Below is a small trained network, with its code and all its weights. Each question gives an input and a target symbol and asks what happens when units are switched off, that is, made to give their printed mean instead of their output.

import numpy as np


def w(rows, s, z=0):
    codes = np.array(rows[::2]) - 128.0
    scale = np.full(codes.shape[1], s)
    scale[-1] = z or s
    return codes * scale


def f(y):
    return y / 2 * (1 + np.tanh(0.7978845608 * (y + 0.044715 * y**3)))


def softmax(a):
    e = np.exp(a - a.max(-1, keepdims=True))
    return e / e.sum(-1, keepdims=True)


def log_softmax(a):
    a = a - a.max(-1, keepdims=True)
    return a - np.log(np.exp(a).sum(-1, keepdims=True))


def net(x, mask):
    ids = ['ΔΛΠΣΨβμ'.index(c) for c in x.split()]
    T = len(ids)
    res = E[ids] + P[:T]
    u = 0
    for l in range(3):
        q, k, v = (res @ M[l].T for M in (Q, K, V))
        z = softmax(np.where(np.tri(T) > 0, q @ k.T / 4**0.5, -1e9)) @ v
        res = res + np.where(mask[u], z, O[l][:, -1]) @ O[l][:, :-1]
        u += 1
        y = f(res @ A[l][:, :-1].T + A[l][:, -1])
        res = res + np.where(mask[u : u + 4], y, B[l][:, -1]) @ B[l][:, :-1]
        u += 4
    return log_softmax(res[-1] @ U[:, :-1].T + U[:, -1])


Q, K, V, O, A, B = {}, {}, {}, {}, {}, {}
E = w([
[174,163,146,206,6,102,3,132,81,97,139],'Δ',
[89,166,52,175,152,23,160,193,69,83,131],'Λ',
[182,124,135,69,53,75,11,173,89,124,141],'Π',
[209,212,72,196,152,172,152,8,85,168,180],'Σ',
[160,170,189,20,42,203,26,23,162,171,126],'Ψ',
[65,71,186,35,54,119,108,179,219,39,182],'β',
[176,51,246,99,184,156,145,209,123,221,112],'μ',
],0.0062)
P = w([
[134,127,127,164,90,87,107,124,184,170,34],'0',
[196,192,180,164,118,59,130,115,183,81,49],'1',
[168,89,84,96,48,101,133,145,145,220,148],'2',
[73,131,126,144,132,148,36,135,102,132,118],'3',
[214,189,178,112,160,93,125,132,134,36,116],'4',
[153,84,91,66,68,141,136,152,79,184,200],'5',
[77,125,129,107,160,187,82,137,66,101,159],'6',
[210,194,175,61,184,133,132,131,68,3,162],'7',
[165,105,90,75,75,144,158,165,66,178,250],'8',
],0.0073)
Q[0] = w([
[106,171,130,215,233,101,212,82,210,53,20],'0.h0',
[220,109,85,124,64,85,210,125,150,185,184],'0.h0',
[201,98,113,53,7,130,114,147,85,211,255],'0.h0',
[40,133,193,131,200,168,43,149,117,72,56],'0.h0',
],0.0098)
K[0] = w([
[144,103,195,155,72,110,108,139,227,175,59],'0.h0',
[151,152,16,244,185,89,255,130,113,141,138],'0.h0',
[123,156,50,152,197,135,180,118,40,96,181],'0.h0',
[114,108,250,6,81,153,12,133,162,99,113],'0.h0',
],0.0074)
V[0] = w([
[223,182,156,127,92,176,59,35,111,179,144],'0.h0',
[160,146,126,97,136,224,121,14,147,211,152],'0.h0',
[91,176,104,112,173,216,167,2,179,105,158],'0.h0',
[168,52,230,17,48,158,32,196,105,104,207],'0.h0',
],0.0052)
O[0] = w([
[220,108,92,128,178,135,25,108,138,115,138,231],'0.h0',
[155,85,75,135,187,147,69,90,181,141,135,103],'0.h0',
[103,106,96,153,164,168,143,88,185,107,175,2],'0.h0',
[109,136,147,100,160,120,3,192,119,120,111,251],'0.h0',
],0.0059,0.0026)
A[0] = w([
[154,53,193,94,176,165,135,175,121,165,125,182],'0.n0',
[145,114,114,145,120,72,106,177,104,174,71,149],'0.n1',
[132,131,85,108,109,126,107,136,71,140,188,254],'0.n2',
[209,242,182,146,149,80,117,123,106,2,94,192],'0.n3',
],0.0084,0.0049)
B[0] = w([
[153,40,215,55,231,168,211,197,132,189,148,199],'0.n0',
[164,98,100,163,145,63,89,188,96,164,22,186],'0.n1',
[128,129,34,107,89,127,72,138,41,136,238,233],'0.n2',
[221,253,198,120,169,102,120,86,94,11,118,254],'0.n3',
],0.0043,0.0077)
Q[1] = w([
[13,53,107,234,92,163,171,113,255,178,56],'1.h0',
[114,144,38,121,42,106,70,128,47,135,195],'1.h0',
[44,50,164,175,166,215,151,141,189,194,91],'1.h0',
[32,99,89,172,103,137,81,161,92,153,126],'1.h0',
],0.0061)
K[1] = w([
[124,119,104,176,85,69,100,129,187,155,34],'1.h0',
[83,152,23,158,100,155,54,100,6,96,229],'1.h0',
[175,136,137,172,125,65,121,113,200,137,35],'1.h0',
[139,173,73,255,81,28,57,103,26,110,58],'1.h0',
],0.0058)
V[1] = w([
[142,10,181,115,165,125,178,181,209,254,54],'1.h0',
[158,133,203,3,41,187,79,92,141,199,113],'1.h0',
[146,210,126,200,175,236,141,30,85,213,134],'1.h0',
[144,33,115,36,119,23,157,240,104,116,170],'1.h0',
],0.0044)
O[1] = w([
[165,66,143,124,102,42,145,102,215,173,111,72],'1.h0',
[159,175,151,2,59,148,26,61,148,200,126,230],'1.h0',
[81,202,197,185,180,138,144,58,119,185,238,61],'1.h0',
[187,26,70,76,93,95,131,199,99,116,120,253],'1.h0',
],0.0046,0.0041)
A[1] = w([
[185,48,8,92,151,176,19,87,169,216,175,76],'1.n0',
[134,32,55,91,18,58,230,173,108,169,175,245],'1.n1',
[65,22,74,95,104,84,70,234,134,141,47,167],'1.n2',
[156,209,231,173,255,122,131,22,164,112,173,62],'1.n3',
],0.0041,0.0012)
B[1] = w([
[201,3,29,152,190,132,77,150,189,81,152,237],'1.n0',
[20,126,77,129,132,123,193,114,130,178,188,237],'1.n1',
[88,96,158,123,178,40,60,198,156,150,178,253],'1.n2',
[65,163,201,124,154,24,71,158,125,174,186,192],'1.n3',
],0.0049,0.0048)
Q[2] = w([
[137,203,132,178,160,143,170,89,129,73,112],'2.h0',
[37,77,3,230,92,120,248,53,207,186,181],'2.h0',
[40,106,95,200,58,243,162,52,158,191,182],'2.h0',
[87,126,113,167,199,161,61,169,57,125,158],'2.h0',
],0.0062)
K[2] = w([
[81,131,240,87,136,121,144,119,193,131,67],'2.h0',
[122,158,119,218,68,22,129,81,209,157,72],'2.h0',
[124,172,123,249,109,50,52,89,189,118,47],'2.h0',
[40,200,152,149,107,189,127,126,4,86,197],'2.h0',
],0.0043)
V[2] = w([
[69,150,2,212,236,58,173,148,78,72,157],'2.h0',
[182,165,44,119,65,159,77,67,92,172,146],'2.h0',
[137,174,45,162,61,68,103,129,64,33,110],'2.h0',
[212,103,142,190,223,120,157,159,10,240,86],'2.h0',
],0.0048)
O[2] = w([
[129,84,108,205,169,57,233,127,109,116,182,107],'2.h0',
[136,179,123,88,20,133,229,75,88,140,115,166],'2.h0',
[163,143,126,185,101,120,209,117,123,72,137,168],'2.h0',
[123,35,147,220,124,153,144,185,2,213,73,255],'2.h0',
],0.007,0.0041)
A[2] = w([
[64,34,94,151,177,159,128,163,112,254,156,164],'2.n0',
[60,190,179,97,73,57,129,144,84,203,174,216],'2.n1',
[101,97,70,190,61,146,218,103,92,187,196,254],'2.n2',
[101,104,54,28,105,119,81,144,202,190,161,105],'2.n3',
],0.005,0.0033)
B[2] = w([
[68,229,27,137,150,214,154,48,181,77,60,254],'2.n0',
[24,194,211,102,114,89,157,132,84,220,165,203],'2.n1',
[138,140,40,45,136,84,68,31,176,142,109,246],'2.n2',
[108,172,168,254,120,168,243,208,136,41,159,210],'2.n3',
],0.0055,0.0077)
U = w([
[196,13,176,88,119,53,67,151,89,227,147,98],'Δ',
[162,45,117,237,170,72,192,173,103,76,159,88],'Λ',
[39,192,119,26,98,90,137,43,122,233,115,173],'Π',
[172,163,143,178,6,230,198,144,77,106,55,145],'Σ',
[63,141,219,182,164,93,142,201,179,109,250,126],'Ψ',
[54,171,107,187,161,205,104,138,104,132,62,5],'β',
[209,126,51,71,164,156,94,36,253,18,118,250],'μ',
],0.0055,0.0017)

Each question gives the input, a string of symbols that net reads in full, and the target symbol t.
The units are the heads (4 rows each of Q, K, V and O) and the neurons (one row each of A and B). Each row of codes is followed by its name. A weight is (code - 128) times the scale printed after its matrix; where a second scale follows, it is the last column's (O, A, B and U).
mask holds one flag per unit, layer by layer, with each layer's heads first. A switched-off unit (its flag False) gives its mean, the last column of its rows in O or B, instead of its output. The means were averaged over made-up inputs and are rounded, as every weight is.
A unit's drop is (log p(t) with every unit on - log p(t) with that unit switched off) / (log p(t) with every unit on - log p(t) with every unit switched off).
The circuit of an input: a set's keep is (log p(t) with only the set's units on - log p(t) with every unit switched off) / (log p(t) with every unit on - log p(t) with every unit switched off). Starting from the 12 units with the biggest drops (on a tie, the unit counted first), units are removed one at a time, each time the one whose removal leaves the highest keep (on an exact tie, the one counted first), for as long as the keep stays at least 0.8.
units of the circuit, in order: the units of the circuit, biggest drop first
unit that matters most: the unit with the biggest drop
k most important neurons: the k neurons with the biggest drops, biggest first
top k neurons in layer l: the k neurons of layer l with the biggest drops, biggest first
input β Π μ μ β β, target Ψ: unit that matters most => 2.n3
input Λ Δ β Π Λ, target μ: units of the circuit, in order => (2.h0 0.n3)
input Ψ Ψ μ Ψ Ψ, target Δ: units of the circuit, in order => (0.n0 2.h0 2.n0)
input β β Σ Λ, target Λ: units of the circuit, in order => (1.h0 2.h0)
input μ Λ Δ, target Π: top 2 neurons in layer 2 => (2.n2 2.n1)
input μ β Λ μ Λ μ Ψ, target μ: units of the circuit, in order => (0.h0 1.n0)
input μ Δ Ψ Ψ μ β Σ Λ, target μ: units of the circuit, in order => (0.n3 2.h0)
input β Λ Λ Σ Δ μ Λ Π, target Δ: units of the circuit, in order => (0.n0 2.h0 1.h0)
input Π Λ Σ β, target Ψ: units of the circuit, in order => (0.h0 2.h0 2.n2 2.n0)
input μ Λ μ Ψ Σ Π Π Σ, target Ψ: units of the circuit, in order => (1.n3 0.n3 1.h0)
input Ψ Λ Λ Λ μ Λ μ, target Λ: units of the circuit, in order => (1.h0 2.h0)
input μ β Ψ, target Σ: units of the circuit, in order => (2.n3 2.h0 2.n2 1.n3)
input Σ β Π Π μ Π, target μ: units of the circuit, in order => (1.n0 0.h0 0.n3 2.n0)
input Λ Σ Δ μ μ μ Ψ β β, target μ: 4 most important neurons => (2.n2 0.n3 1.n0 1.n3)
input Δ Π Σ, target μ: units of the circuit, in order => (0.h0 1.n0)
input Π μ Λ Σ, target Π: top 3 neurons in layer 0 => (0.n1 0.n0 0.n2)
input Σ Λ Λ Σ Π, target Ψ: unit that matters most => 1.h0
input μ Π Π β μ μ Λ Λ, target Δ: 2 most important neurons => (0.n0 0.n3)
input μ Λ μ μ, target β: top 2 neurons in layer 0 => (0.n3 0.n0)
input Ψ Δ Π μ Δ Π, target Λ: top 3 neurons in layer 0 => (0.n2 0.n3 0.n1)
input β μ Σ μ μ μ β Σ, target Δ: unit that matters most => 0.n0
input β β Δ Ψ Δ, target Π: top 2 neurons in layer 2 => (2.n1 2.n3)
input μ β Δ μ Δ μ Λ Ψ Σ, target μ: 2 most important neurons => (0.n3 1.n0)
input μ Λ β, target Π: 2 most important neurons => (1.n1 2.n2)
